Below is a small trained network, with its code and all its weights. Each question gives an input and a class and asks what happens when units are switched off, that is, made to give their printed mean instead of their output.

import numpy as np


def w(rows, s, z=0):
    codes = np.array(rows[::2]) - 128.0
    scale = np.full(codes.shape[1], s)
    scale[-1] = z or s
    return codes * scale


def norm(h):
    return h / np.sqrt((h * h).mean(-1, keepdims=True) + 1e-5)


def f(y):
    return y / 2 * (1 + np.tanh(0.7978845608 * (y + 0.044715 * y**3)))


def log_softmax(a):
    a = a - a.max(-1, keepdims=True)
    return a - np.log(np.exp(a).sum(-1, keepdims=True))


def net(x, mask):
    res = np.array(x, float).reshape(1, 5) / 4 @ E
    u = 0
    for l in range(2):
        y = f(norm(res) @ A[l][:, :-1].T + A[l][:, -1])
        res = res + np.where(mask[u : u + 14], y, B[l][:, -1]) @ B[l][:, :-1]
        u += 14
    return log_softmax(norm(res)[-1] @ U[:, :-1].T + U[:, -1])


A, B = {}, {}
E = w([
[89,197,142,93,124,122],'x0',
[118,119,216,171,161,143],'x1',
[112,129,109,133,149,193],'x2',
[234,143,178,30,155,167],'x3',
[166,193,77,166,253,91],'x4',
],0.0061)
A[0] = w([
[64,209,159,99,128,129,99],'L0N0',
[78,116,64,92,174,227,3],'L0N1',
[100,216,119,83,92,121,71],'L0N2',
[99,136,119,138,157,229,50],'L0N3',
[192,160,154,90,116,117,33],'L0N4',
[130,166,32,68,85,118,25],'L0N5',
[166,133,81,122,190,118,102],'L0N6',
[156,122,145,71,160,135,18],'L0N7',
[78,215,91,50,99,114,102],'L0N8',
[219,19,37,159,110,128,120],'L0N9',
[152,135,137,113,98,8,106],'L0N10',
[80,178,251,156,164,149,85],'L0N11',
[150,115,177,121,117,27,93],'L0N12',
[105,103,143,86,62,163,26],'L0N13',
],0.011,0.0043)
B[0] = w([
[121,159,155,201,121,202,192],'L0N0',
[53,84,82,75,209,209,158],'L0N1',
[127,100,210,165,144,158,174],'L0N2',
[71,78,124,96,211,204,156],'L0N3',
[160,132,52,143,100,213,183],'L0N4',
[224,12,54,129,157,79,185],'L0N5',
[108,161,154,97,145,83,208],'L0N6',
[181,143,125,143,67,194,165],'L0N7',
[155,113,217,211,159,99,219],'L0N8',
[147,112,236,209,157,133,250],'L0N9',
[32,101,90,93,207,224,170],'L0N10',
[202,36,113,140,159,56,254],'L0N11',
[70,91,115,128,201,205,165],'L0N12',
[65,131,167,37,89,65,191],'L0N13',
],0.011,0.0042)
A[1] = w([
[203,189,112,94,88,162,2],'L1N0',
[97,116,62,126,110,52,50],'L1N1',
[123,248,84,109,182,46,68],'L1N2',
[147,188,148,145,152,111,194],'L1N3',
[82,156,31,201,75,128,39],'L1N4',
[119,59,81,167,129,76,149],'L1N5',
[47,131,129,162,141,149,73],'L1N6',
[127,109,163,67,176,206,153],'L1N7',
[99,132,147,203,141,120,79],'L1N8',
[90,97,87,56,162,81,37],'L1N9',
[187,73,134,146,136,110,56],'L1N10',
[84,149,145,80,42,127,154],'L1N11',
[149,145,149,173,208,163,153],'L1N12',
[90,176,110,176,96,107,46],'L1N13',
],0.012,0.0047)
B[1] = w([
[158,253,60,155,37,146,140],'L1N0',
[131,193,152,140,133,225,133],'L1N1',
[57,1,158,37,54,20,149],'L1N2',
[93,65,152,165,65,170,163],'L1N3',
[242,191,132,168,54,183,137],'L1N4',
[217,181,82,79,180,126,196],'L1N5',
[178,174,63,67,126,189,153],'L1N6',
[110,205,31,166,129,144,215],'L1N7',
[183,177,144,118,67,203,175],'L1N8',
[122,181,185,197,118,177,127],'L1N9',
[164,212,126,151,177,84,184],'L1N10',
[84,148,97,147,142,20,158],'L1N11',
[54,105,149,91,38,86,254],'L1N12',
[210,162,104,123,122,181,127],'L1N13',
],0.0091,0.0089)
U = w([
[58,72,139,54,70,33,164],'0',
[212,253,91,138,47,175,158],'1',
[201,69,119,138,227,81,140],'2',
[22,73,76,92,208,217,132],'3',
[102,93,243,231,119,159,123],'4',
[101,148,130,146,157,116,173],'5',
[132,146,114,78,134,121,6],'6',
[137,145,117,75,134,124,6],'7',
],0.019,0.018)

Each question gives the input, the list of numbers given to net, and the class t.
The units are the neurons (one row each of A and B). Each row of codes is followed by its name. A weight is (code - 128) times the scale printed after its matrix; where a second scale follows, it is the last column's (A, B and U).
mask holds one flag per neuron, layer by layer. A switched-off neuron (its flag False) gives its mean, the last column of its row in B, instead of its output. The means were averaged over made-up inputs and are rounded, as every weight is.
A unit's drop is (log p(t) with every unit on - log p(t) with that unit switched off) / (log p(t) with every unit on - log p(t) with every unit switched off).
The circuit of an input: a set's keep is (log p(t) with only the set's units on - log p(t) with every unit switched off) / (log p(t) with every unit on - log p(t) with every unit switched off). Starting from the 12 units with the biggest drops (on a tie, the unit counted first), units are removed one at a time, each time the one whose removal leaves the highest keep (on an exact tie, the one counted first), for as long as the keep stays at least 0.8.
circuit, biggest first: the units of the circuit, biggest drop first
top k neurons: the k neurons with the biggest drops, biggest first
k most important neurons of layer l: the k neurons of layer l with the biggest drops, biggest first
input [8,-8,7,0,5], class 2: circuit, biggest first	[L0N5]
input [-1,-8,-2,-7,-5], class 2: circuit, biggest first	[L0N5 L1N12]
input [-7,-2,-4,2,7], class 0: circuit, biggest first	[L0N6 L1N2]
input [-3,5,-8,4,-7], class 3: top 3 neurons	[L0N12 L0N10 L1N12]
input [5,7,4,-7,3], class 1: top 2 neurons	[L1N8 L0N0]
input [0,-7,-1,0,8], class 0: top 2 neurons	[L1N2 L0N6]
input [7,8,-3,7,-1], class 2: 2 most important neurons of layer 1	[L1N8 L1N6]
input [8,-5,1,2,-7], class 4: top 4 neurons	[L0N8 L0N2 L0N0 L1N12]
input [5,-4,6,0,3], class 3: top 3 neurons	[L0N1 L0N11 L0N9]
input [-1,-8,-7,-2,8], class 0: top 4 neurons	[L1N2 L0N6 L0N11 L1N12]
input [8,-3,-4,6,6], class 4: top 3 neurons	[L0N8 L0N2 L1N3]
input [7,-6,2,1,-1], class 4: top 4 neurons	[L0N8 L0N2 L0N0 L0N11]
input [-1,4,6,-1,-1], class 3: top 2 neurons	[L0N3 L0N1]
input [8,2,-8,4,2], class 3: circuit, biggest first	[L0N10]
input [6,-3,-2,1,7], class 0: top 2 neurons	[L1N2 L0N9]
input [-1,6,4,-7,-7], class 0: 3 most important neurons of layer 1	[L1N11 L1N7 L1N10]
input [8,-1,6,-6,-4], class 4: 2 most important neurons of layer 0	[L0N8 L0N2]
input [-4,-8,7,5,2], class 2: 3 most important neurons of layer 0	[L0N5 L0N9 L0N10]
input [7,4,-7,-7,-4], class 1: 4 most important neurons of layer 0	[L0N9 L0N3 L0N0 L0N1]
input [-4,-4,6,4,3], class 3: circuit, biggest first	[L0N1]
